Below is a small trained network, with its code and all its weights. Each question gives an input and a class and asks what happens when units are switched off, that is, made to give their printed mean instead of their output.

import numpy as np


def w(rows, s, z=0):
    codes = np.array(rows[::2]) - 128.0
    scale = np.full(codes.shape[1], s)
    scale[-1] = z or s
    return codes * scale


def f(y):
    return y / 2 * (1 + np.tanh(0.7978845608 * (y + 0.044715 * y**3)))


def log_softmax(a):
    a = a - a.max(-1, keepdims=True)
    return a - np.log(np.exp(a).sum(-1, keepdims=True))


def net(x, mask):
    res = np.array(x, float).reshape(1, 5) / 4 @ E
    y = f(res @ A[0][:, :-1].T + A[0][:, -1])
    res = res + np.where(mask, y, B[0][:, -1]) @ B[0][:, :-1]
    return log_softmax(res[-1] @ U[:, :-1].T + U[:, -1])


A, B = {}, {}
E = w([
[186,103,107,187,186,122,34],'x0',
[188,220,170,111,182,106,91],'x1',
[36,125,245,55,143,163,113],'x2',
[81,183,58,86,166,102,95],'x3',
[143,181,102,81,191,211,147],'x4',
],0.011)
A[0] = w([
[133,199,113,101,149,174,155,249],'neuron 1',
[144,92,121,217,152,131,163,104],'neuron 2',
[66,130,136,63,159,164,120,188],'neuron 3',
[103,131,130,152,148,105,103,67],'neuron 4',
[68,146,164,43,129,148,131,161],'neuron 5',
[91,25,95,140,56,133,173,111],'neuron 6',
[181,64,148,144,144,128,62,227],'neuron 7',
[90,7,107,127,62,151,146,147],'neuron 8',
[154,94,117,113,94,134,175,208],'neuron 9',
[121,178,61,141,118,83,162,213],'neuron 10',
[155,112,195,156,112,141,73,121],'neuron 11',
[115,104,113,161,161,224,92,254],'neuron 12',
[54,105,66,133,120,120,90,123],'neuron 13',
[141,178,125,159,118,57,155,53],'neuron 14',
[159,120,221,56,92,141,211,228],'neuron 15',
[65,145,81,99,125,78,107,181],'neuron 16',
[151,92,110,206,96,116,100,129],'neuron 17',
[167,161,94,92,158,170,131,215],'neuron 18',
[85,137,154,70,147,130,139,63],'neuron 19',
],0.013,0.0033)
B[0] = w([
[72,201,118,54,154,92,191,219],'neuron 1',
[126,130,207,100,124,173,135,202],'neuron 2',
[113,206,133,34,153,87,125,230],'neuron 3',
[159,114,153,90,128,104,149,143],'neuron 4',
[2,157,156,30,60,124,124,246],'neuron 5',
[95,82,38,214,156,138,187,249],'neuron 6',
[148,138,242,138,126,146,93,234],'neuron 7',
[129,130,6,222,214,94,186,250],'neuron 8',
[86,160,65,189,149,129,133,179],'neuron 9',
[67,159,78,108,53,150,178,217],'neuron 10',
[129,110,165,125,103,167,110,198],'neuron 11',
[97,191,135,161,187,94,123,201],'neuron 12',
[95,135,198,114,86,182,129,191],'neuron 13',
[160,118,70,133,129,113,145,169],'neuron 14',
[35,80,162,151,46,193,217,244],'neuron 15',
[154,135,188,51,77,205,169,200],'neuron 16',
[164,110,178,170,59,150,98,229],'neuron 17',
[161,234,119,115,175,62,166,210],'neuron 18',
[100,155,141,54,99,103,132,196],'neuron 19',
],0.0083,0.012)
U = w([
[202,109,57,127,61,75,98,102],'0',
[58,128,207,64,38,157,131,173],'1',
[103,183,12,92,213,81,162,225],'2',
[236,87,236,204,174,131,1,110],'3',
[138,42,74,107,165,79,101,2],'4',
[64,47,101,230,75,159,204,153],'5',
],0.009,0.0039)

Each question gives the input, the list of numbers given to net, and the class t.
The units are the neurons (one row each of A and B). Each row of codes is followed by its name. A weight is (code - 128) times the scale printed after its matrix; where a second scale follows, it is the last column's (A, B and U).
mask holds one flag per neuron, in row order. A switched-off neuron (its flag False) gives its mean, the last column of its row in B, instead of its output. The means were averaged over made-up inputs and are rounded, as every weight is.
A unit's drop is (log p(t) with every unit on - log p(t) with that unit switched off) / (log p(t) with every unit on - log p(t) with every unit switched off).
The circuit of an input: a set's keep is (log p(t) with only the set's units on - log p(t) with every unit switched off) / (log p(t) with every unit on - log p(t) with every unit switched off). Starting from the 12 units with the biggest drops (on a tie, the unit counted first), units are removed one at a time, each time the one whose removal leaves the highest keep (on an exact tie, the one counted first), for as long as the keep stays at least 0.8.
units of the circuit, in order: the units of the circuit, biggest drop first
unit that matters most: the unit with the biggest drop
top k neurons: the k neurons with the biggest drops, biggest first
drop when u is switched off: that unit's drop, to one decimal
input [-8,5,-5,-2,0], class 5: unit that matters most : neuron 15
input [-5,0,-1,8,4], class 1: top 2 neurons : [neuron 8; neuron 16]
input [3,5,5,-8,-5], class 3: units of the circuit, in order : [neuron 5; neuron 10]
input [0,-8,7,2,1], class 2: top 2 neurons : [neuron 8; neuron 3]
input [0,8,-5,1,-7], class 0: top 2 neurons : [neuron 10; neuron 14]
input [5,-5,6,-2,1], class 5: top 2 neurons : [neuron 8; neuron 18]
input [0,4,3,1,3], class 2: top 2 neurons : [neuron 7; neuron 17]
input [-4,1,-5,2,-3], class 5: top 2 neurons : [neuron 3; neuron 18]
input [-3,6,-7,-2,-7], class 0: drop when neuron 10 is switched off : 0.1
input [5,2,5,-8,1], class 3: drop when neuron 10 is switched off : 0.2
input [-3,7,-3,-6,4], class 2: drop when neuron 8 is switched off : -0.1
